Below are the code and all the weights of a small trained network. Each question names an input and a target symbol and asks about switching units off, where a switched-off unit gives its printed mean instead of its output.

import numpy as np


def w(rows, s, z=0):
    codes = np.array(rows[::2]) - 128.0
    scale = np.full(codes.shape[1], s)
    scale[-1] = z or s
    return codes * scale


def f(y):
    return np.maximum(y, 0)


def softmax(a):
    e = np.exp(a - a.max(-1, keepdims=True))
    return e / e.sum(-1, keepdims=True)


def log_softmax(a):
    a = a - a.max(-1, keepdims=True)
    return a - np.log(np.exp(a).sum(-1, keepdims=True))


def net(x, mask):
    ids = ['αβγεζηλμξπστφψω'.index(c) for c in x.split()]
    T = len(ids)
    res = E[ids] + P[:T]
    q, k, v = (res @ M[0].T for M in (Q, K, V))
    z = softmax(np.where(np.tri(T) > 0, q @ k.T / 2**0.5, -1e9)) @ v
    res = res + np.where(mask[0], z, O[0][:, -1]) @ O[0][:, :-1]
    y = f(res @ A[0][:, :-1].T + A[0][:, -1])
    res = res + np.where(mask[1:17], y, B[0][:, -1]) @ B[0][:, :-1]
    return log_softmax(res[-1] @ U[:, :-1].T + U[:, -1])


Q, K, V, O, A, B = {}, {}, {}, {}, {}, {}
E = w([
[156,104,134,153,138],'α',
[121,112,124,159,78],'β',
[79,45,98,86,118],'γ',
[161,88,132,75,100],'ε',
[140,130,109,67,201],'ζ',
[197,158,167,139,98],'η',
[123,60,128,125,164],'λ',
[99,103,121,121,81],'μ',
[133,87,69,166,97],'ξ',
[141,64,143,82,210],'π',
[72,60,118,187,224],'σ',
[158,177,157,149,158],'τ',
[189,146,139,168,35],'φ',
[100,167,229,99,5],'ψ',
[100,190,204,68,145],'ω',
],0.018)
P = w([
[46,190,114,127,133],'0',
[251,155,200,99,253],'1',
[162,95,230,255,80],'2',
[179,142,90,100,108],'3',
[169,60,165,82,194],'4',
[75,103,196,234,177],'5',
[201,168,33,100,188],'6',
[130,37,145,106,135],'7',
],0.0091)
Q[0] = w([
[233,149,179,31,243],'head 1',
[42,220,2,161,118],'head 1',
],0.0055)
K[0] = w([
[62,112,3,139,96],'head 1',
[218,29,93,167,120],'head 1',
],0.0034)
V[0] = w([
[170,215,170,20,169],'head 1',
[255,97,101,208,220],'head 1',
],0.0075)
O[0] = w([
[12,200,134,109,249,253],'head 1',
[169,186,65,156,209,72],'head 1',
],0.015,0.0024)
A[0] = w([
[69,94,84,55,131,132],'neuron 1',
[153,232,117,10,96,117],'neuron 2',
[35,240,44,31,95,152],'neuron 3',
[151,224,175,103,163,179],'neuron 4',
[117,175,108,192,2,169],'neuron 5',
[162,86,104,145,5,158],'neuron 6',
[93,200,99,43,93,151],'neuron 7',
[84,70,181,156,194,136],'neuron 8',
[122,70,103,171,138,252],'neuron 9',
[79,121,105,63,71,175],'neuron 10',
[101,198,142,128,184,192],'neuron 11',
[125,53,76,210,140,173],'neuron 12',
[104,93,84,205,140,241],'neuron 13',
[94,53,115,27,192,123],'neuron 14',
[37,202,187,99,162,133],'neuron 15',
[229,123,153,226,202,196],'neuron 16',
],0.008,0.0037)
B[0] = w([
[82,77,93,140,95,184],'neuron 1',
[219,103,73,99,121,176],'neuron 2',
[254,83,89,154,135,196],'neuron 3',
[78,106,114,72,182,207],'neuron 4',
[38,231,119,175,208,166],'neuron 5',
[143,160,68,170,185,181],'neuron 6',
[161,62,81,92,115,176],'neuron 7',
[136,167,162,85,83,227],'neuron 8',
[101,210,157,97,179,189],'neuron 9',
[156,112,25,195,131,184],'neuron 10',
[93,96,167,98,160,220],'neuron 11',
[239,170,133,154,110,180],'neuron 12',
[215,229,216,95,132,184],'neuron 13',
[131,122,178,131,46,231],'neuron 14',
[131,72,158,64,74,254],'neuron 15',
[87,184,56,36,106,224],'neuron 16',
],0.0057,0.0092)
U = w([
[139,53,29,124,203,130],'α',
[196,86,175,195,117,77],'β',
[193,56,112,172,68,67],'γ',
[165,139,104,111,134,185],'ε',
[44,91,60,130,156,100],'ζ',
[2,108,20,135,176,121],'η',
[127,122,93,85,98,13],'λ',
[151,122,163,182,88,254],'μ',
[170,116,121,151,147,105],'ξ',
[106,111,114,127,210,102],'π',
[193,150,79,134,116,120],'σ',
[55,174,90,112,141,106],'τ',
[129,175,78,100,101,162],'φ',
[84,140,197,188,43,128],'ψ',
[41,100,180,151,161,149],'ω',
],0.0082,0.0043)

Each question gives the input, a string of symbols that net reads in full, and the target symbol t.
The units are the heads (2 rows each of Q, K, V and O) and the neurons (one row each of A and B). Each row of codes is followed by its name. A weight is (code - 128) times the scale printed after its matrix; where a second scale follows, it is the last column's (O, A, B and U).
mask holds one flag per unit, heads first, then neurons. A switched-off unit (its flag False) gives its mean, the last column of its rows in O or B, instead of its output. The means were averaged over made-up inputs and are rounded, as every weight is.
A unit's drop is (log p(t) with every unit on - log p(t) with that unit switched off) / (log p(t) with every unit on - log p(t) with every unit switched off).
The circuit of an input: a set's keep is (log p(t) with only the set's units on - log p(t) with every unit switched off) / (log p(t) with every unit on - log p(t) with every unit switched off). Starting from the 12 units with the biggest drops (on a tie, the unit counted first), units are removed one at a time, each time the one whose removal leaves the highest keep (on an exact tie, the one counted first), for as long as the keep stays at least 0.8.
circuit, biggest first: the units of the circuit, biggest drop first
top k neurons: the k neurons with the biggest drops, biggest first
drop of u: that unit's drop, to one decimal
input π α ω ξ μ ψ ξ, target σ: circuit, biggest first : (head 1; neuron 12; neuron 13)
input σ α σ ξ η, target σ: circuit, biggest first : (head 1; neuron 16)
input σ σ η σ λ, target σ: circuit, biggest first : (head 1; neuron 12; neuron 16)
input π ω ω σ ω ψ, target ω: top 2 neurons : (neuron 11; neuron 4)
input ζ ψ ω ω μ γ, target ω: circuit, biggest first : (head 1; neuron 16)
input ψ φ ψ π π, target ψ: circuit, biggest first : (head 1; neuron 14)
input λ ξ τ φ λ ε ξ, target σ: circuit, biggest first : (head 1; neuron 12)
input γ η ω ζ ω μ, target ω: circuit, biggest first : (head 1; neuron 11; neuron 16; neuron 15)
input λ ζ ω μ ε π μ, target α: top 2 neurons : (neuron 3; neuron 8)
input ζ ω ζ, target ω: top 2 neurons : (neuron 11; neuron 15)
input τ ψ γ, target ψ: top 3 neurons : (neuron 14; neuron 8; neuron 4)
input σ β σ ε φ, target σ: top neuron : (neuron 6)
input ω σ α, target ω: drop of head 1 : 1.0
input τ ζ ω, target ω: drop of neuron 16 : 0.1
input λ ψ λ, target ψ: drop of head 1 : 0.5
input α λ σ, target σ: top 3 neurons : (neuron 12; neuron 16; neuron 13)
